Below is a small trained network, with its code and all its weights. Each question gives an input and a target symbol and asks what happens when units are switched off, that is, made to give their printed mean instead of their output.

import numpy as np


def w(rows, s, z=0):
    codes = np.array(rows[::2]) - 128.0
    scale = np.full(codes.shape[1], s)
    scale[-1] = z or s
    return codes * scale


def norm(h):
    return h / np.sqrt((h * h).mean(-1, keepdims=True) + 1e-5)


def f(y):
    return np.maximum(y, 0)


def softmax(a):
    e = np.exp(a - a.max(-1, keepdims=True))
    return e / e.sum(-1, keepdims=True)


def log_softmax(a):
    a = a - a.max(-1, keepdims=True)
    return a - np.log(np.exp(a).sum(-1, keepdims=True))


def net(x, mask):
    ids = ['εθξστφω'.index(c) for c in x.split()]
    T = len(ids)
    res = E[ids] + P[:T]
    r = norm(res)
    for j in range(2):
        rows = slice(2 * j, 2 * j + 2)
        q, k, v = (r @ M[0][rows].T for M in (Q, K, V))
        z = softmax(np.where(np.tri(T) > 0, q @ k.T / 2**0.5, -1e9)) @ v
        o = O[0][rows]
        res = res + np.where(mask[j], z, o[:, -1]) @ o[:, :-1]
    y = f(norm(res) @ A[0][:, :-1].T + A[0][:, -1])
    res = res + np.where(mask[2:10], y, B[0][:, -1]) @ B[0][:, :-1]
    return log_softmax(norm(res)[-1] @ U[:, :-1].T + U[:, -1])


Q, K, V, O, A, B = {}, {}, {}, {}, {}, {}
E = w([
[85,183,123,255],'ε',
[206,143,109,205],'θ',
[118,153,138,144],'ξ',
[77,155,218,141],'σ',
[106,129,176,149],'τ',
[105,168,184,104],'φ',
[113,120,50,151],'ω',
],0.019)
P = w([
[54,196,109,25],'0',
[73,168,115,38],'1',
[68,131,145,34],'2',
[92,105,172,50],'3',
[114,79,167,50],'4',
[138,64,165,58],'5',
[156,17,142,87],'6',
[210,2,63,97],'7',
],0.0048)
Q[0] = w([
[6,132,188,136],'H1',
[82,78,15,139],'H1',
[139,87,2,46],'H2',
[117,43,180,133],'H2',
],0.013)
K[0] = w([
[178,42,102,39],'H1',
[46,222,255,88],'H1',
[69,170,103,234],'H2',
[235,200,143,167],'H2',
],0.014)
V[0] = w([
[91,2,104,160],'H1',
[157,71,87,34],'H1',
[74,147,64,159],'H2',
[139,217,165,158],'H2',
],0.015)
O[0] = w([
[85,198,90,70,32],'H1',
[24,1,23,19,55],'H1',
[94,253,57,59,236],'H2',
[150,91,50,13,255],'H2',
],0.0093,0.0048)
A[0] = w([
[82,139,119,103,224],'N1',
[166,139,48,160,141],'N2',
[134,103,94,177,51],'N3',
[148,199,81,67,152],'N4',
[128,145,143,209,249],'N5',
[171,45,120,121,212],'N6',
[130,178,58,131,253],'N7',
[58,163,92,249,251],'N8',
],0.018,0.0018)
B[0] = w([
[59,167,150,151,208],'N1',
[55,115,176,193,220],'N2',
[65,107,113,74,155],'N3',
[179,75,78,184,254],'N4',
[79,151,61,35,235],'N5',
[190,96,157,66,186],'N6',
[145,115,114,110,244],'N7',
[33,8,149,122,248],'N8',
],0.019,0.0085)
U = w([
[44,38,67,121,187],'ε',
[141,179,214,211,90],'θ',
[223,123,19,55,2],'ξ',
[138,179,166,16,66],'σ',
[227,34,226,40,189],'τ',
[153,159,193,30,119],'φ',
[254,21,113,213,122],'ω',
],0.01,0.0048)

Each question gives the input, a string of symbols that net reads in full, and the target symbol t.
The units are the heads (2 rows each of Q, K, V and O) and the neurons (one row each of A and B). Each row of codes is followed by its name. A weight is (code - 128) times the scale printed after its matrix; where a second scale follows, it is the last column's (O, A, B and U).
mask holds one flag per unit, heads first, then neurons. A switched-off unit (its flag False) gives its mean, the last column of its rows in O or B, instead of its output. The means were averaged over made-up inputs and are rounded, as every weight is.
A unit's drop is (log p(t) with every unit on - log p(t) with that unit switched off) / (log p(t) with every unit on - log p(t) with every unit switched off).
The circuit of an input: a set's keep is (log p(t) with only the set's units on - log p(t) with every unit switched off) / (log p(t) with every unit on - log p(t) with every unit switched off). Starting from all 10 units, units are removed one at a time, each time the one whose removal leaves the highest keep (on an exact tie, the one counted first), for as long as the keep stays at least 0.8.
units of the circuit, in order: the units of the circuit, biggest drop first
unit that matters most: the unit with the biggest drop
top k neurons: the k neurons with the biggest drops, biggest first
which heads matter: for each layer, one digit per head in row order, 1 if its drop is at least 0.15 and else 0, layers parted by /
drop of u: that unit's drop, to one decimal
input ξ ξ ξ ξ τ, target σ: unit that matters most : H1
input ω ε ω ε ε ω ω, target ω: units of the circuit, in order : [H2, N4, H1]
input φ τ ξ ξ ε ξ ξ ξ, target ξ: top 3 neurons : [N8, N5, N1]
input ε σ σ φ, target φ: units of the circuit, in order : [H1, N5]
input ω σ σ ω ξ θ φ, target τ: units of the circuit, in order : [H2, N6]
input ε θ θ ε σ, target φ: units of the circuit, in order : [N4, N8]
input τ σ ξ, target σ: which heads matter : 10
input σ σ σ, target φ: which heads matter : 10
input τ ε ξ σ, target σ: top 3 neurons : [N5, N4, N2]
input ω ξ ξ φ φ τ, target τ: top 2 neurons : [N6, N5]
input σ φ σ θ, target τ: top 3 neurons : [N6, N4, N1]
input ε ω ξ ω ω σ τ ξ, target ξ: top 2 neurons : [N5, N1]
input ε ξ φ φ, target φ: drop of N4 : 0.5
input φ σ θ, target τ: drop of N1 : 0.2
input ω ξ ω θ φ ω ε θ, target θ: drop of H1 : 0.8
input ε ω θ, target θ: units of the circuit, in order : [H1]
input φ φ ε φ τ, target τ: units of the circuit, in order : [H2, N6]
